Each row is followed by its class.
-25; -10; 39; 16; -20; 6; -75; 36; 6; 3; 33; -40; -49; -18; -8; -17; -27; 43; 20; 18; -5; 15; -25; -8; 42; -5; -9; -25; -74; -4; -18; -5
N
-44; 9; -16; -12; -18; 65; 69; -34; 32; -31; -14; 5; -2; 4; -10; -15; 23; -25; 15; -6; 1; -29; 11; -20; -3; -19; 16; -6; -10; -30; -9; -5
T
14; -29; -1; 19; 0; -19; 27; 21; -31; -50; -1; 3; 3; -36; -14; -19; -13; 37; 51; -26; 28; -8; -5; -50; -6; -12; 25; -8; -54; -24; 12; -6
L
30; 12; 47; -40; -5; 16; -92; 24; 3; 24; 31; -20; 29; -7; -9; 17; -10; 14; -34; -31; -12; 30; -10; 16; -44; 36; -22; -26; -54; 33; -26; 0
C
-13; -17; 3; -16; 32; 46; 65; -45; 1; -6; -30; 45; -20; 33; -11; -7; 43; -67; -2; -31; -4; -35; 16; -36; -3; -74; 9; -17; 5; -23; 12; 56
T
-68; 68; 51; -23; 3; 76; -11; -35; 14; -18; 6; -37; 25; -59; -18; -14; 8; 37; -34; -28; -30; -44; -35; 7; 0; -30; -3; -41; -48; -67; -52; 17
W
9; -46; 42; 8; 33; 1; -53; 18; -5; -1; 25; -15; -13; -5; 0; -9; -26; 18; 6; 1; -11; 10; -1; -23; 12; -24; -20; -26; -60; 10; -26; 14
K
35; -30; 7; 13; -1; -34; 19; 25; -45; 24; -2; 14; -12; 13; 14; 18; 7; -31; 15; -26; 16; 25; 14; -24; -8; -22; 9; 8; -6; 11; 26; 14
N
0; -15; 9; 1; -23; 13; -46; 25; 22; 16; 24; -31; -31; 5; -11; -3; -21; 19; 8; 18; -9; 7; -13; 8; 16; -4; -22; -8; -21; 16; -23; -8
A
-39; -34; -12; 32; 7; 44; 22; -36; 38; -33; -12; -17; -54; 8; 3; -28; -9; 3; 5; 49; -13; -42; -20; -22; 53; -40; -20; -12; 5; -65; -45; 24
W
51; -56; 51; -42; 34; 8; -67; 3; 6; 35; 24; 25; 12; 41; -8; 3; -14; -13; -40; -33; -30; 20; 19; 20; -52; -5; -37; -28; -29; 52; -1; 37
K
8; -42; -10; 25; 35; -11; 44; -15; -48; 5; -33; 26; -21; -3; -3; 3; 25; -36; 15; -22; -7; -26; 7; -34; 29; -81; 12; -8; 23; -49; 28; 67
M
-42; 93; 27; -13; -25; 57; -64; -7; -4; -6; 23; -52; 18; -50; -8; 9; -9; 32; -28; -10; -17; -26; -46; 13; 4; -4; -17; -21; -42; -38; -53; 10
Q
5; 25; 35; 4; -31; 8; -79; 36; 8; 14; 36; -41; 14; -31; 12; -6; -40; 46; -9; 30; -7; 12; -31; 26; 10; 28; -31; -9; -34; 9; -18; -19
T
36; -66; 17; -9; 9; 3; -6; -7; 12; 10; -4; 21; -11; 20; -7; -8; -10; -1; -29; -9; -14; -12; -1; 6; -21; -43; -23; -18; 4; -7; 4; 39
W
-7; -3; 16; -1; 27; 50; -56; -19; 19; 33; 0; 9; -34; 17; 2; 4; -3; -16; -49; 15; -39; -37; -20; 11; 24; -43; -43; -25; 2; -33; -49; 64
N
78; -7; 4; -11; -15; -26; -17; 22; -40; 14; -1; 34; 83; -50; 13; 10; -16; 14; -52; -30; 8; 3; -15; 14; -63; 15; -25; -3; 12; -6; 2; 5
X
0; -67; 59; 7; 21; 10; -43; 1; 10; -17; 19; -9; -33; -8; -17; -32; -21; 45; 4; 0; -18; -13; -11; -20; 10; -45; -15; -42; -62; -26; -20; 30
W
-33; 47; 62; -38; -18; 51; -104; 0; 11; 33; 28; -30; 4; -13; -24; 6; 2; 13; -44; -18; -33; 4; -42; 28; 8; 0; -26; -33; -53; 12; -31; 19
X
-18; -33; -17; 36; -12; -15; 48; 5; -27; 5; -22; 0; -44; 11; 8; -4; 28; -45; 33; 10; 13; 11; -3; -46; 42; -39; 19; 13; 0; -23; 23; 9
X
5; -9; 23; -46; -8; 37; -27; -11; 23; 24; 18; 6; 8; 15; -17; 11; 9; -24; -18; -27; -19; 8; 17; -8; -27; -6; -19; -20; -31; 17; -27; 5
Z
29; -45; 43; -4; 34; 1; -67; 18; -11; 28; 27; -8; -35; 21; -3; -11; -34; 5; -9; 6; -17; 17; -7; -17; 4; -7; -30; -26; -39; 26; -27; 16
E
1; -113; 28; 18; 28; -22; -38; 18; 19; 21; 17; 15; -70; 48; -9; -29; -10; 1; 20; 30; -12; 20; 12; -35; 39; -35; -18; -19; -44; 27; 10; 15
X
5; -29; 36; 1; 25; 9; -29; 12; -21; -27; 17; -10; 22; -33; 0; -15; -18; 21; 12; -19; -7; 3; 3; -35; -10; -6; -1; -28; -66; -6; -32; 5
K
60; -66; -5; 12; 29; -17; -28; 13; -17; -10; 1; 18; 24; -18; 7; -16; -25; 22; -5; 0; 5; -1; 3; -12; -19; -5; -26; -17; -1; -11; -13; 23
M
78; -36; -1; -46; -2; -8; -18; 0; -10; 62; -2; 56; 46; 43; -11; 33; 15; -48; -48; -52; -23; 1; 31; 11; -71; -30; -19; -4; 29; 48; 27; 37
Z
-26; -3; -18; 31; 21; 52; 5; -39; 21; -37; -15; 11; 1; -53; 3; -13; -22; 26; -26; 36; -38; -79; -19; 7; 37; -62; -26; -15; 17; -91; -65; 42
K
5; 7; 19; -5; -24; 5; -9; 7; -29; 23; -2; -2; 8; 0; -1; 13; 19; -32; -9; -25; -3; 14; -16; -2; -7; -22; -1; 3; -9; 5; 14; 10
X
56; -92; 6; 3; 15; -27; 15; 19; -24; -6; 6; 22; -12; -2; -1; -24; -35; 3; 18; -7; 16; 20; 21; -46; -16; -4; -7; -12; -22; 15; 6; -4
E
-27; 22; -12; -24; -20; 67; -28; -26; 54; -6; 13; -17; -9; 20; -13; -4; -11; 5; -33; 16; -18; -25; -14; 15; -11; 6; -31; -15; -9; -8; -44; 0
Q
32; 49; -10; -65; -6; 60; -9; -19; 8; 31; -5; 29; 56; 13; -13; 39; 15; -48; -72; -54; -24; -30; -10; 39; -74; -20; -26; -12; 32; 12; -26; 47
A
-22; 3; -28; -15; -24; 36; 65; -17; 3; -10; -17; 12; -1; 0; -25; -3; 24; -23; 29; -38; 2; -19; 6; -25; -18; -26; 17; 1; -13; -15; 19; -3
L
17; 5; -33; 21; -58; -6; -7; 19; 14; 7; -2; -24; -12; -5; 9; 8; -10; -4; 4; 34; 6; 8; -14; 11; 14; 3; -12; 21; 18; -14; -4; -27
Z
5; -6; 27; -30; 11; 36; -41; -3; 7; 5; 26; -12; 13; 22; -8; 0; -1; -8; 1; -26; -10; 21; 8; 2; -27; 24; -21; -22; -34; 26; -29; 1
M
47; -60; 35; -36; 32; -13; 12; 8; -12; 32; 12; 46; 15; 49; 2; 7; 6; -50; -1; -36; -1; 31; 41; -30; -44; -2; -5; -11; -13; 55; 29; 16
T
58; -49; 11; 6; -20; -34; -61; 58; -16; 85; 25; -12; -60; 78; -1; 13; -28; -37; -6; 21; -4; 68; 3; 14; 1; 1; -26; 12; 10; 77; 37; -3
E
-21; -44; -12; 42; -36; -11; 7; 30; 10; -22; 7; -44; -61; 2; 10; -12; -9; 12; 57; 44; 18; 27; 2; -33; 49; 11; 9; 11; -40; -17; -6; -36
C
28; 32; 9; -4; -27; 1; -33; 29; -18; 11; 20; -27; 18; -13; 14; 11; -13; -6; -6; -14; 20; 38; -15; 2; -23; 43; -11; 3; -22; 17; -21; -27
N
60; -27; -18; -34; 13; -8; 43; 3; -29; 21; -15; 51; 41; 21; -8; 17; 17; -45; -6; -67; 3; 3; 25; -20; -74; -15; 3; 3; 10; 24; 30; 25
L
69; -86; -24; -19; -16; -25; 45; 12; -4; 17; -7; 49; 28; 50; 7; 5; 8; -52; -6; -26; 25; 38; 34; -25; -62; 21; -7; 11; 14; 51; 30; -13
X
-13; 100; -11; -8; -68; 30; -22; 3; 0; -3; 9; -43; 49; -54; 2; 15; -14; 32; -33; -4; -5; -17; -42; 44; -24; 25; -10; 7; 8; -25; -17; -29
Q
-36; 36; -2; -8; -44; 51; -15; -6; 29; -14; 0; -34; -3; -17; -8; 2; 7; 8; -7; 5; -14; -14; -23; 13; 5; 9; -1; -9; -30; -28; -25; -15
C
23; -63; 19; 24; -20; -31; -39; 46; -21; 24; 15; -27; -58; 18; 0; -20; -31; 14; 32; 24; 1; 42; -3; -12; 24; -2; -2; 1; -30; 28; 22; -15
E
79; -25; 11; -40; 7; -8; -24; 11; -29; 40; 1; 23; 43; 26; -5; 24; 9; -40; -32; -62; -3; 31; 12; 19; -69; 5; -19; -8; 15; 41; 22; 30
M
51; -3; -11; -26; -17; 10; 50; -13; -37; 25; -21; 25; 21; 21; -6; 19; 18; -65; -12; -53; 7; 13; 10; -6; -59; -8; 9; 7; 32; 20; 26; 4
E
45; -30; -19; 6; -11; -5; -5; 9; -8; 18; -7; 9; -13; 14; 6; -9; -23; -12; -15; 16; -5; 7; -6; 9; -16; 5; -16; 5; 28; 6; 3; 0
E
0; -21; 29; -11; 21; 17; -36; 1; 15; 38; 10; 9; -24; 30; 3; 4; -2; -21; -19; 13; -23; -2; 1; 4; 14; -29; -26; -14; -4; 14; -2; 37
T
-31; 39; 27; 20; -39; 8; -51; 44; -4; -7; 42; -92; -35; -19; 0; 6; -27; 20; 49; 20; 14; 32; -38; -19; 46; 20; -4; 2; -60; 16; -37; -47
A
-32; -34; 38; 12; 37; 24; -57; 1; 28; 3; 22; -26; -57; 20; -4; -12; -23; 3; 3; 33; -34; -5; -11; -3; 53; -42; -28; -19; -46; 6; -39; 18
K
-35; 22; 32; -17; -11; 40; -26; 6; 5; -5; 16; -26; -21; 3; -24; -5; 6; 5; 30; -27; -9; 7; -14; -12; 2; -6; 6; -13; -62; 7; -17; -6
L
13; 49; 10; -39; -78; 32; -38; 12; 14; 5; 23; -28; 54; -28; -13; 11; -3; 14; -12; -28; -12; 16; -8; 34; -58; 40; -4; 0; -27; 13; -11; -46
Z
40; -114; 35; 9; 86; -34; -6; 4; -17; 13; 1; 55; -36; 29; 11; -13; -4; -16; 12; 0; 0; -5; 31; -61; 14; -61; -16; -30; -26; 7; 9; 69
T
8; -12; -63; 8; -12; 18; 75; -3; 22; -46; -10; 12; 24; -12; 6; -12; -11; -2; 32; 4; 31; -12; 8; -42; -24; 29; 0; 12; -1; -18; -35; -43
L
-12; 72; -17; -7; -51; 44; 12; -26; 3; -50; -11; -18; 72; -96; 5; 2; 0; 34; -9; -12; -9; -47; -27; 11; -27; 13; 6; -1; -3; -72; -55; -26
Z
-16; 10; 26; -17; 26; 38; 11; -35; -13; 0; -19; 27; 21; -19; -4; -3; 24; -26; -43; -36; -26; -49; -19; -19; -5; -58; -7; -28; -12; -47; -19; 61
X
15; -3; -22; 0; -55; 4; 6; 9; 8; -1; 0; -7; 10; -11; -4; 6; 0; -6; 10; 3; 3; 5; 1; 0; -13; -3; 0; 10; 0; -6; 4; -26
Z
15; 51; -18; -15; -16; 18; 20; 0; -15; -11; -4; 4; 55; -36; 5; 18; -4; 6; -8; -32; 7; -14; -13; 5; -44; 23; -2; 7; 5; -21; -22; -6
L
31; 29; -16; -75; -37; 44; 44; -25; 12; 15; -4; 41; 66; 27; -18; 25; 38; -69; -26; -73; 3; 9; 31; -1; -91; 12; 4; -4; 6; 37; -1; -14
Z
41; 88; 12; -33; -43; -6; -7; 36; -49; 24; 5; 0; 91; -58; -6; 32; 0; 10; -25; -74; 1; 12; -21; 33; -74; 19; 10; 9; -4; 7; 9; -13
L
39; -35; -14; -5; 21; -4; 29; 9; -18; -18; 0; 21; 30; -12; 3; 7; -10; -4; 21; -31; 23; 1; 10; -46; -38; 4; -5; -1; -22; 3; -24; -4
L
44; 20; -8; -24; -20; 7; 12; -4; -30; 19; -26; 38; 61; -52; -22; 22; 7; 8; -41; -62; -20; -40; -16; 29; -62; -41; 1; -5; 28; -37; 30; 45
L
18; -86; 8; 24; 16; -25; 16; 23; -15; 7; 5; 8; -69; 58; 8; -3; 8; -44; 52; 0; 21; 41; 26; -59; 19; -23; 11; 1; -34; 29; 11; 2
N
15; -35; 22; 9; 3; -33; -63; 27; -10; 57; 24; -13; -55; 30; -2; 16; -14; -6; -3; 13; -12; 25; -4; -5; 26; -35; -25; -6; -9; 29; 22; 28
Q
26; -41; 30; -10; 39; 14; -23; -16; -14; 22; -7; 31; 5; 12; -8; 4; 1; -22; -38; -24; -40; -22; 11; 5; -15; -58; -19; -21; 2; -11; 2; 66
K
32; 42; -3; -8; -30; 12; -14; 0; -26; 13; -12; -2; 43; -41; -7; 11; 3; 1; -35; -33; -11; -17; -29; 39; -27; -17; -12; -9; 27; -35; 13; 30
M
31; 20; 26; -25; -4; 8; -36; 14; -20; 31; 0; 3; 31; -13; 2; 18; 3; -12; -37; -30; -10; 1; -15; 20; -32; -15; -9; -11; -4; 4; 14; 37
T
-15; 53; -74; 9; -86; 23; 90; -6; 11; -40; -26; -19; 31; -31; 8; 9; 18; -28; 25; 3; 31; -8; -4; -10; -9; 11; 30; 34; 27; -35; -6; -56
Z
15; -102; 11; 28; 45; -4; 37; -18; -22; -25; -22; 51; -46; -5; -13; -24; 2; -5; 17; -14; -4; -42; 21; -64; 24; -86; 11; -29; -21; -60; 9; 69
N
51; -87; 48; 40; 54; -42; -100; 46; -18; 1; 28; -10; -9; -53; 14; -14; -61; 79; -15; 29; -14; -5; -21; -21; 17; -24; -45; -43; -68; -29; -38; 33
K
-43; 91; 11; -25; -17; 74; -24; -7; 22; -32; 22; -44; 36; -34; -11; -3; -16; 24; -4; -15; -13; -22; -35; -1; -11; 40; -8; -11; -47; -20; -72; -30
L
42; -108; 14; 7; 32; -28; 22; 12; -17; -22; 4; 36; -1; 4; 1; -25; -15; 3; 26; -16; 6; 11; 40; -45; -21; -26; 0; -18; -41; 9; 13; 13
K
41; 63; -18; -18; -22; 26; 46; -20; -50; -3; -35; 15; 50; -45; -3; 16; 13; -36; -42; -54; 8; -24; -30; 6; -52; -14; 10; -2; 36; -43; -1; 20
E
-29; 54; 32; -32; -46; 40; -25; 12; 2; 31; 18; -48; -20; 21; -18; 20; 18; -34; 10; -27; -12; 29; -16; 20; -2; 1; 3; 3; -23; 34; -4; -14
A
7; -73; -23; 35; 17; -18; -17; 8; 12; 30; 4; -3; -85; 52; 14; 9; -16; -25; 9; 56; 4; 8; 6; -29; 57; -42; -36; 9; 19; 3; -14; 33
Q
23; 21; 35; -49; -12; 37; -82; 5; 8; 65; 15; -8; 6; 27; -19; 26; 6; -22; -53; -33; -40; -1; -18; 48; -33; -21; -34; -18; 5; 36; -7; 48
A
